Here is a tiny trained network, its code and every weight. The questions are about switching its units off for an input and a class, where a switched-off unit gives its printed mean instead of its output.

import numpy as np


def w(rows, s, z=0):
    codes = np.array(rows[::2]) - 128.0
    scale = np.full(codes.shape[1], s)
    scale[-1] = z or s
    return codes * scale


def f(y):
    return np.maximum(y, 0)


def log_softmax(a):
    a = a - a.max(-1, keepdims=True)
    return a - np.log(np.exp(a).sum(-1, keepdims=True))


def net(x, mask):
    res = np.array(x, float).reshape(1, 8) / 4 @ E
    y = f(res @ A[0][:, :-1].T + A[0][:, -1])
    res = res + np.where(mask, y, B[0][:, -1]) @ B[0][:, :-1]
    return log_softmax(res[-1] @ U[:, :-1].T + U[:, -1])


A, B = {}, {}
E = w([
[128,143,130,104,91,140,112,134,145,176,95,181],'x0',
[123,131,186,88,177,59,212,105,201,102,167,182],'x1',
[74,54,135,48,182,43,2,200,149,144,232,114],'x2',
[146,150,125,97,127,127,118,107,143,180,107,137],'x3',
[126,111,107,152,149,150,137,143,130,126,150,136],'x4',
[141,114,138,111,130,134,136,128,111,145,128,131],'x5',
[104,221,175,144,173,114,155,222,84,169,167,116],'x6',
[123,163,117,135,133,114,107,97,145,153,126,133],'x7',
],0.0085)
A[0] = w([
[179,13,84,107,76,114,105,69,180,92,129,129,128],'n0',
[109,164,163,58,125,126,95,139,183,126,129,152,128],'n1',
[154,76,96,88,137,108,30,197,198,128,227,119,73],'n2',
[111,114,182,62,153,116,25,137,107,115,202,157,25],'n3',
[118,86,172,113,130,79,156,55,167,108,180,166,153],'n4',
[81,93,197,93,173,99,210,131,254,117,164,202,99],'n5',
[97,126,67,102,85,183,83,143,54,156,120,51,55],'n6',
[79,51,140,81,189,97,65,162,164,144,143,111,6],'n7',
[179,147,97,106,130,165,133,120,63,87,129,176,16],'n8',
[120,184,174,144,148,106,155,244,97,146,155,134,134],'n9',
[88,87,84,190,71,155,37,143,85,173,92,58,108],'n10',
[178,149,109,116,188,154,164,99,68,85,128,89,100],'n11',
],0.0074,0.0021)
B[0] = w([
[205,61,21,179,108,62,23,181,91,254,224,94,233],'n0',
[115,103,129,94,109,83,98,141,189,137,114,233,175],'n1',
[134,183,186,189,39,143,150,130,163,77,86,235,254],'n2',
[121,91,194,164,39,147,155,20,236,78,114,165,228],'n3',
[42,113,139,101,178,124,62,115,71,167,178,159,202],'n4',
[88,84,77,87,225,153,55,156,13,116,99,156,241],'n5',
[83,27,144,58,195,150,95,144,98,82,51,188,203],'n6',
[180,173,105,172,99,206,162,53,123,6,69,98,229],'n7',
[93,125,180,49,81,162,155,165,204,122,45,165,152],'n8',
[192,75,92,129,62,80,31,180,98,214,168,81,208],'n9',
[70,102,136,39,230,78,90,138,72,104,141,94,227],'n10',
[189,92,118,160,98,218,172,132,162,63,210,105,162],'n11',
],0.0062,0.0096)
U = w([
[51,106,154,101,243,109,82,137,59,117,77,133,196],'0',
[154,188,161,218,1,205,198,36,170,41,35,154,7],'1',
[135,110,124,184,95,58,45,184,111,220,189,86,185],'2',
],0.0061,0.0014)

Each question gives the input, the list of numbers given to net, and the class t.
The units are the neurons (one row each of A and B). Each row of codes is followed by its name. A weight is (code - 128) times the scale printed after its matrix; where a second scale follows, it is the last column's (A, B and U).
mask holds one flag per neuron, in row order. A switched-off neuron (its flag False) gives its mean, the last column of its row in B, instead of its output. The means were averaged over made-up inputs and are rounded, as every weight is.
A unit's drop is (log p(t) with every unit on - log p(t) with that unit switched off) / (log p(t) with every unit on - log p(t) with every unit switched off).
The circuit of an input: a set's keep is (log p(t) with only the set's units on - log p(t) with every unit switched off) / (log p(t) with every unit on - log p(t) with every unit switched off). Starting from all 12 units, units are removed one at a time, each time the one whose removal leaves the highest keep (on an exact tie, the one counted first), for as long as the keep stays at least 0.8.
units of the circuit, in order: the units of the circuit, biggest drop first
top k neurons: the k neurons with the biggest drops, biggest first
drop of u: that unit's drop, to one decimal
input [2,-8,7,-2,-2,7,-2,3], class 0: units of the circuit, in order -> n6
input [5,-7,0,7,1,-3,-6,-8], class 0: top 3 neurons -> n6, n10, n9
input [-1,1,0,-6,4,7,4,0], class 2: units of the circuit, in order -> n9, n6
input [5,-7,4,1,-7,-4,-2,-1], class 0: top 2 neurons -> n10, n6
input [-4,-3,-7,-6,0,5,-8,5], class 2: top 4 neurons -> n0, n7, n2, n3
input [-4,-4,-3,5,3,-8,-1,1], class 0: top 2 neurons -> n2, n3
input [-4,4,-6,-1,-8,-7,-8,8], class 2: units of the circuit, in order -> n0, n7
input [8,5,-5,-2,0,3,1,-8], class 0: units of the circuit, in order -> n2, n5
input [7,-7,-2,2,-3,-8,-3,0], class 0: top 2 neurons -> n10, n6
input [3,-5,6,-7,3,3,-3,3], class 1: units of the circuit, in order -> n2, n7
input [1,6,-6,7,-4,8,6,-3], class 0: top 3 neurons -> n0, n5, n2
input [-2,-1,2,5,5,6,0,4], class 1: top 2 neurons -> n0, n5
input [0,-4,-5,-4,-7,-7,8,8], class 2: top 2 neurons -> n9, n7
input [3,1,-4,-3,-8,-4,-8,7], class 2: units of the circuit, in order -> n0
input [-2,4,8,3,-4,-4,-6,-5], class 1: top 2 neurons -> n7, n2
input [-2,7,-7,4,5,0,0,8], class 0: top 2 neurons -> n5, n2
input [0,-5,-3,0,7,-4,-1,7], class 0: drop of n2 -> 0.2
input [2,7,-6,3,-3,-1,-8,-3], class 2: drop of n0 -> 0.4
input [0,3,4,4,1,4,0,1], class 1: drop of n2 -> 0.2
input [7,4,-1,0,3,6,8,-3], class 2: units of the circuit, in order -> n9
